Here is a tiny trained network, its code and every weight. The questions are about switching its units off for an input and a target symbol, where a switched-off unit gives its printed mean instead of its output.

import numpy as np


def w(rows, s, z=0):
    codes = np.array(rows[::2]) - 128.0
    scale = np.full(codes.shape[1], s)
    scale[-1] = z or s
    return codes * scale


def norm(h):
    return h / np.sqrt((h * h).mean(-1, keepdims=True) + 1e-5)


def f(y):
    return y / 2 * (1 + np.tanh(0.7978845608 * (y + 0.044715 * y**3)))


def softmax(a):
    e = np.exp(a - a.max(-1, keepdims=True))
    return e / e.sum(-1, keepdims=True)


def log_softmax(a):
    a = a - a.max(-1, keepdims=True)
    return a - np.log(np.exp(a).sum(-1, keepdims=True))


def net(x, mask):
    ids = ['αβδθπσψω'.index(c) for c in x.split()]
    T = len(ids)
    res = E[ids] + P[:T]
    u = 0
    for l in range(2):
        r = norm(res)
        for j in range(3):
            rows = slice(3 * j, 3 * j + 3)
            q, k, v = (r @ M[l][rows].T for M in (Q, K, V))
            z = softmax(np.where(np.tri(T) > 0, q @ k.T / 3**0.5, -1e9)) @ v
            o = O[l][rows]
            res = res + np.where(mask[u + j], z, o[:, -1]) @ o[:, :-1]
        u += 3
        y = f(norm(res) @ A[l][:, :-1].T + A[l][:, -1])
        res = res + np.where(mask[u : u + 4], y, B[l][:, -1]) @ B[l][:, :-1]
        u += 4
    return log_softmax(norm(res)[-1] @ U[:, :-1].T + U[:, -1])


Q, K, V, O, A, B = {}, {}, {}, {}, {}, {}
E = w([
[87,58,127],'α',
[141,102,134],'β',
[92,156,101],'δ',
[81,139,96],'θ',
[138,155,168],'π',
[96,8,59],'σ',
[77,169,188],'ψ',
[79,113,86],'ω',
],0.017)
P = w([
[102,142,166],'0',
[13,143,142],'1',
[42,155,114],'2',
[60,253,157],'3',
[97,163,219],'4',
[53,191,206],'5',
],0.0075)
Q[0] = w([
[112,152,100],'0.h0',
[7,168,139],'0.h0',
[93,129,140],'0.h0',
[153,48,83],'0.h1',
[76,131,74],'0.h1',
[108,194,141],'0.h1',
[162,136,169],'0.h2',
[138,118,186],'0.h2',
[161,126,61],'0.h2',
],0.017)
K[0] = w([
[149,89,139],'0.h0',
[254,71,158],'0.h0',
[159,121,140],'0.h0',
[169,129,181],'0.h1',
[112,61,166],'0.h1',
[48,69,19],'0.h1',
[183,71,110],'0.h2',
[212,93,122],'0.h2',
[46,128,138],'0.h2',
],0.016)
V[0] = w([
[127,83,144],'0.h0',
[141,9,220],'0.h0',
[93,91,30],'0.h0',
[128,135,130],'0.h1',
[110,113,187],'0.h1',
[122,73,126],'0.h1',
[133,124,143],'0.h2',
[109,171,66],'0.h2',
[112,142,87],'0.h2',
],0.014)
O[0] = w([
[176,146,119,174],'0.h0',
[251,169,72,255],'0.h0',
[112,144,254,151],'0.h0',
[127,130,127,125],'0.h1',
[114,218,114,180],'0.h1',
[168,116,157,169],'0.h1',
[121,122,110,125],'0.h2',
[169,123,181,141],'0.h2',
[144,134,172,141],'0.h2',
],0.0093,0.0068)
A[0] = w([
[118,162,139,51],'0.n0',
[187,183,138,38],'0.n1',
[191,248,181,91],'0.n2',
[35,85,155,251],'0.n3',
],0.014,0.0021)
B[0] = w([
[37,52,205,138],'0.n0',
[97,3,90,177],'0.n1',
[20,36,27,255],'0.n2',
[233,101,13,185],'0.n3',
],0.0076,0.0089)
Q[1] = w([
[74,44,8],'1.h0',
[141,149,106],'1.h0',
[156,73,132],'1.h0',
[56,21,95],'1.h1',
[35,51,63],'1.h1',
[158,36,229],'1.h1',
[225,191,216],'1.h2',
[122,172,142],'1.h2',
[110,119,76],'1.h2',
],0.012)
K[1] = w([
[69,215,222],'1.h0',
[67,142,124],'1.h0',
[226,176,130],'1.h0',
[227,131,163],'1.h1',
[246,165,213],'1.h1',
[168,88,25],'1.h1',
[175,102,4],'1.h2',
[49,157,180],'1.h2',
[96,119,195],'1.h2',
],0.013)
V[1] = w([
[82,175,107],'1.h0',
[91,147,151],'1.h0',
[192,221,104],'1.h0',
[133,195,129],'1.h1',
[39,202,191],'1.h1',
[155,179,174],'1.h1',
[154,118,162],'1.h2',
[228,66,131],'1.h2',
[138,141,249],'1.h2',
],0.018)
O[1] = w([
[70,102,136,175],'1.h0',
[121,90,150,142],'1.h0',
[92,106,3,37],'1.h0',
[96,86,55,81],'1.h1',
[128,41,100,2],'1.h1',
[168,92,58,52],'1.h1',
[151,133,112,83],'1.h2',
[154,221,44,57],'1.h2',
[201,81,124,28],'1.h2',
],0.016,0.0078)
A[1] = w([
[140,135,120,112],'1.n0',
[80,124,23,254],'1.n1',
[135,1,53,60],'1.n2',
[159,193,76,50],'1.n3',
],0.013,0.0026)
B[1] = w([
[111,92,116,118],'1.n0',
[215,176,18,254],'1.n1',
[155,144,252,172],'1.n2',
[103,239,210,172],'1.n3',
],0.013,0.0041)
U = w([
[54,242,202,64],'α',
[186,182,52,253],'β',
[101,84,194,179],'δ',
[2,40,110,98],'θ',
[155,48,175,55],'π',
[71,120,21,82],'σ',
[178,170,140,29],'ψ',
[253,47,96,112],'ω',
],0.0093,0.0057)

Each question gives the input, a string of symbols that net reads in full, and the target symbol t.
The units are the heads (3 rows each of Q, K, V and O) and the neurons (one row each of A and B). Each row of codes is followed by its name. A weight is (code - 128) times the scale printed after its matrix; where a second scale follows, it is the last column's (O, A, B and U).
mask holds one flag per unit, layer by layer, with each layer's heads first. A switched-off unit (its flag False) gives its mean, the last column of its rows in O or B, instead of its output. The means were averaged over made-up inputs and are rounded, as every weight is.
A unit's drop is (log p(t) with every unit on - log p(t) with that unit switched off) / (log p(t) with every unit on - log p(t) with every unit switched off).
The circuit of an input: a set's keep is (log p(t) with only the set's units on - log p(t) with every unit switched off) / (log p(t) with every unit on - log p(t) with every unit switched off). Starting from the 12 units with the biggest drops (on a tie, the unit counted first), units are removed one at a time, each time the one whose removal leaves the highest keep (on an exact tie, the one counted first), for as long as the keep stays at least 0.8.
units of the circuit, in order: the units of the circuit, biggest drop first
most important unit: the unit with the biggest drop
top k neurons: the k neurons with the biggest drops, biggest first
top k neurons in layer l: the k neurons of layer l with the biggest drops, biggest first
heads that matter: for each layer, one digit per head in row order, 1 if its drop is at least 0.15 and else 0, layers parted by /
input ψ θ θ δ α π, target θ: top neuron in layer 0 : 0.n2
input π σ θ, target β: heads that matter : 100 / 100
input θ σ ψ θ, target δ: units of the circuit, in order : 0.h0, 1.h2
input π α ω ψ, target σ: units of the circuit, in order : 0.h0, 1.h0, 0.n2
input δ ψ θ ψ, target δ: top 3 neurons in layer 0 : 0.n2, 0.n3, 0.n1
input δ α δ, target δ: units of the circuit, in order : 0.h0, 1.h2
input ψ ψ ω α ψ θ, target θ: top 2 neurons in layer 0 : 0.n2, 0.n1
input ψ σ π σ, target θ: top 2 neurons : 0.n2, 0.n1
input ω ψ ψ, target ω: top 2 neurons : 0.n2, 0.n3
input ω ω ψ θ β, target ω: heads that matter : 101 / 001
input ω π θ θ α, target ω: units of the circuit, in order : 0.h0, 0.n2, 1.h2
input π ψ π ω ψ δ, target σ: units of the circuit, in order : 0.h0, 1.h0
input ω β π, target ω: units of the circuit, in order : 0.h0, 0.n2, 1.h2, 0.h2
input σ α α, target β: units of the circuit, in order : 1.h2, 0.n2
input ψ β α θ ψ ψ, target θ: heads that matter : 110 / 000
input β ψ ψ ψ, target β: most important unit : 0.h0
input π ψ π σ ψ δ, target σ: units of the circuit, in order : 0.h0, 1.h0, 0.h1
input β π σ π β, target β: units of the circuit, in order : 1.h0, 1.n1
input σ π β, target β: units of the circuit, in order : 1.h2, 0.h0
input ψ α θ θ β, target θ: top 2 neurons : 0.n1, 0.n2
